Here is a tiny trained network, its code and every weight. The questions are about switching its units off for an input and a class, where a switched-off unit gives its printed mean instead of its output.

import numpy as np


def w(rows, s, z=0):
    codes = np.array(rows[::2]) - 128.0
    scale = np.full(codes.shape[1], s)
    scale[-1] = z or s
    return codes * scale


def norm(h):
    return h / np.sqrt((h * h).mean(-1, keepdims=True) + 1e-5)


def f(y):
    return y / 2 * (1 + np.tanh(0.7978845608 * (y + 0.044715 * y**3)))


def log_softmax(a):
    a = a - a.max(-1, keepdims=True)
    return a - np.log(np.exp(a).sum(-1, keepdims=True))


def net(x, mask):
    res = np.array(x, float).reshape(1, 5) / 4 @ E
    u = 0
    for l in range(2):
        y = f(norm(res) @ A[l][:, :-1].T + A[l][:, -1])
        res = res + np.where(mask[u : u + 14], y, B[l][:, -1]) @ B[l][:, :-1]
        u += 14
    return log_softmax(norm(res)[-1] @ U[:, :-1].T + U[:, -1])


A, B = {}, {}
E = w([
[33,140,124,250,133,97],'x0',
[128,130,127,128,126,128],'x1',
[130,129,128,128,125,126],'x2',
[95,230,174,111,148,75],'x3',
[74,135,37,59,151,66],'x4',
],0.0013)
A[0] = w([
[47,36,94,210,110,145,41],'0.n0',
[159,90,130,180,147,145,132],'0.n1',
[56,89,108,143,115,122,44],'0.n2',
[180,133,91,84,112,97,67],'0.n3',
[25,116,114,229,136,115,150],'0.n4',
[83,47,79,172,95,179,45],'0.n5',
[92,155,155,199,167,126,37],'0.n6',
[186,159,217,158,120,149,214],'0.n7',
[99,2,46,85,125,101,38],'0.n8',
[163,102,128,181,74,159,66],'0.n9',
[95,128,81,113,147,104,145],'0.n10',
[126,113,213,224,91,158,4],'0.n11',
[146,179,141,136,158,103,109],'0.n12',
[139,8,99,158,101,186,230],'0.n13',
],0.0052,0.0026)
B[0] = w([
[229,102,146,167,247,222,181],'0.n0',
[138,92,173,88,87,104,150],'0.n1',
[172,159,90,193,187,176,126],'0.n2',
[64,108,159,104,170,173,145],'0.n3',
[33,102,123,171,171,117,225],'0.n4',
[239,208,97,182,171,144,159],'0.n5',
[77,74,135,84,40,121,136],'0.n6',
[184,144,97,236,63,155,225],'0.n7',
[145,140,112,189,56,244,193],'0.n8',
[145,107,254,22,111,128,141],'0.n9',
[163,156,82,77,125,133,161],'0.n10',
[30,150,138,16,122,211,169],'0.n11',
[164,180,85,102,126,154,134],'0.n12',
[125,71,118,66,123,86,254],'0.n13',
],0.0038,0.0035)
A[1] = w([
[242,171,149,183,88,145,41],'1.n0',
[109,151,205,157,62,29,84],'1.n1',
[203,45,227,112,126,41,22],'1.n2',
[185,60,179,98,148,205,72],'1.n3',
[98,36,153,211,110,158,212],'1.n4',
[71,111,158,168,219,86,57],'1.n5',
[155,79,136,116,47,254,134],'1.n6',
[203,158,69,46,38,109,252],'1.n7',
[23,139,132,106,80,131,53],'1.n8',
[123,180,140,54,188,99,44],'1.n9',
[223,84,88,189,159,101,94],'1.n10',
[111,193,217,180,50,166,55],'1.n11',
[249,75,179,95,158,178,135],'1.n12',
[170,80,154,37,55,105,34],'1.n13',
],0.0059,0.003)
B[1] = w([
[157,120,117,179,96,48,164],'1.n0',
[142,52,95,101,162,227,134],'1.n1',
[154,95,170,185,72,250,151],'1.n2',
[59,80,127,100,181,116,190],'1.n3',
[171,174,202,67,100,195,208],'1.n4',
[144,112,56,119,75,46,132],'1.n5',
[137,76,42,119,216,54,249],'1.n6',
[172,126,201,97,108,95,255],'1.n7',
[106,179,122,226,87,173,144],'1.n8',
[50,204,117,95,173,145,125],'1.n9',
[164,254,120,135,64,176,158],'1.n10',
[85,198,157,147,113,115,152],'1.n11',
[31,161,139,143,95,108,226],'1.n12',
[203,170,53,221,97,193,171],'1.n13',
],0.0054,0.0052)
U = w([
[253,17,202,231,25,209,182],'0',
[221,229,235,230,17,18,146],'1',
[31,7,224,76,245,241,101],'2',
[4,232,230,247,35,224,88],'3',
[238,13,21,20,227,31,4],'4',
[105,235,201,7,197,24,140],'5',
[217,210,16,245,238,231,158],'6',
[7,195,16,206,167,37,177],'7',
],0.0084,0.003)

Each question gives the input, the list of numbers given to net, and the class t.
The units are the neurons (one row each of A and B). Each row of codes is followed by its name. A weight is (code - 128) times the scale printed after its matrix; where a second scale follows, it is the last column's (A, B and U).
mask holds one flag per neuron, layer by layer. A switched-off neuron (its flag False) gives its mean, the last column of its row in B, instead of its output. The means were averaged over made-up inputs and are rounded, as every weight is.
A unit's drop is (log p(t) with every unit on - log p(t) with that unit switched off) / (log p(t) with every unit on - log p(t) with every unit switched off).
The circuit of an input: a set's keep is (log p(t) with only the set's units on - log p(t) with every unit switched off) / (log p(t) with every unit on - log p(t) with every unit switched off). Starting from the 12 units with the biggest drops (on a tie, the unit counted first), units are removed one at a time, each time the one whose removal leaves the highest keep (on an exact tie, the one counted first), for as long as the keep stays at least 0.8.
circuit, biggest first: the units of the circuit, biggest drop first
most important unit: the unit with the biggest drop
k most important neurons: the k neurons with the biggest drops, biggest first
k most important neurons of layer l: the k neurons of layer l with the biggest drops, biggest first
input [1,-6,5,-7,4], class 6: most important unit : 0.n5
input [-7,-3,-3,1,5], class 5: circuit, biggest first : 0.n7; 1.n9
input [1,5,-4,-8,-1], class 2: 2 most important neurons of layer 0 : 0.n0; 0.n7
input [-7,4,-7,4,0], class 1: circuit, biggest first : 0.n11; 1.n6; 0.n8
input [4,-2,3,-6,3], class 6: 2 most important neurons : 0.n5; 1.n10
input [0,-2,-6,1,-7], class 1: 3 most important neurons : 0.n7; 1.n11; 0.n4
input [2,-8,-8,-6,-5], class 2: 2 most important neurons : 0.n11; 1.n3
input [3,5,7,4,1], class 7: 2 most important neurons of layer 0 : 0.n8; 0.n7
input [-4,8,-1,1,0], class 1: 4 most important neurons : 0.n11; 0.n9; 0.n8; 0.n0
input [7,7,-8,-8,2], class 6: 3 most important neurons of layer 0 : 0.n5; 0.n0; 0.n2
input [3,6,0,-2,1], class 6: 2 most important neurons of layer 0 : 0.n5; 0.n0
input [1,7,-8,8,0], class 3: 3 most important neurons of layer 0 : 0.n13; 0.n0; 0.n5
input [1,4,-4,8,-1], class 3: 2 most important neurons of layer 1 : 1.n6; 1.n1
input [7,8,4,-3,2], class 6: circuit, biggest first : 0.n0
input [5,-7,-5,-1,-6], class 2: 2 most important neurons : 0.n11; 0.n0
input [0,-1,4,-2,1], class 4: 2 most important neurons : 0.n8; 1.n6
input [2,-7,-1,-7,-5], class 2: 3 most important neurons : 0.n11; 1.n3; 0.n0
input [7,-4,6,-2,-6], class 2: 2 most important neurons : 0.n11; 0.n0
input [1,-7,3,-6,-4], class 2: 4 most important neurons : 1.n3; 0.n11; 0.n0; 1.n12
input [3,5,3,-8,-6], class 2: 2 most important neurons : 0.n11; 1.n3
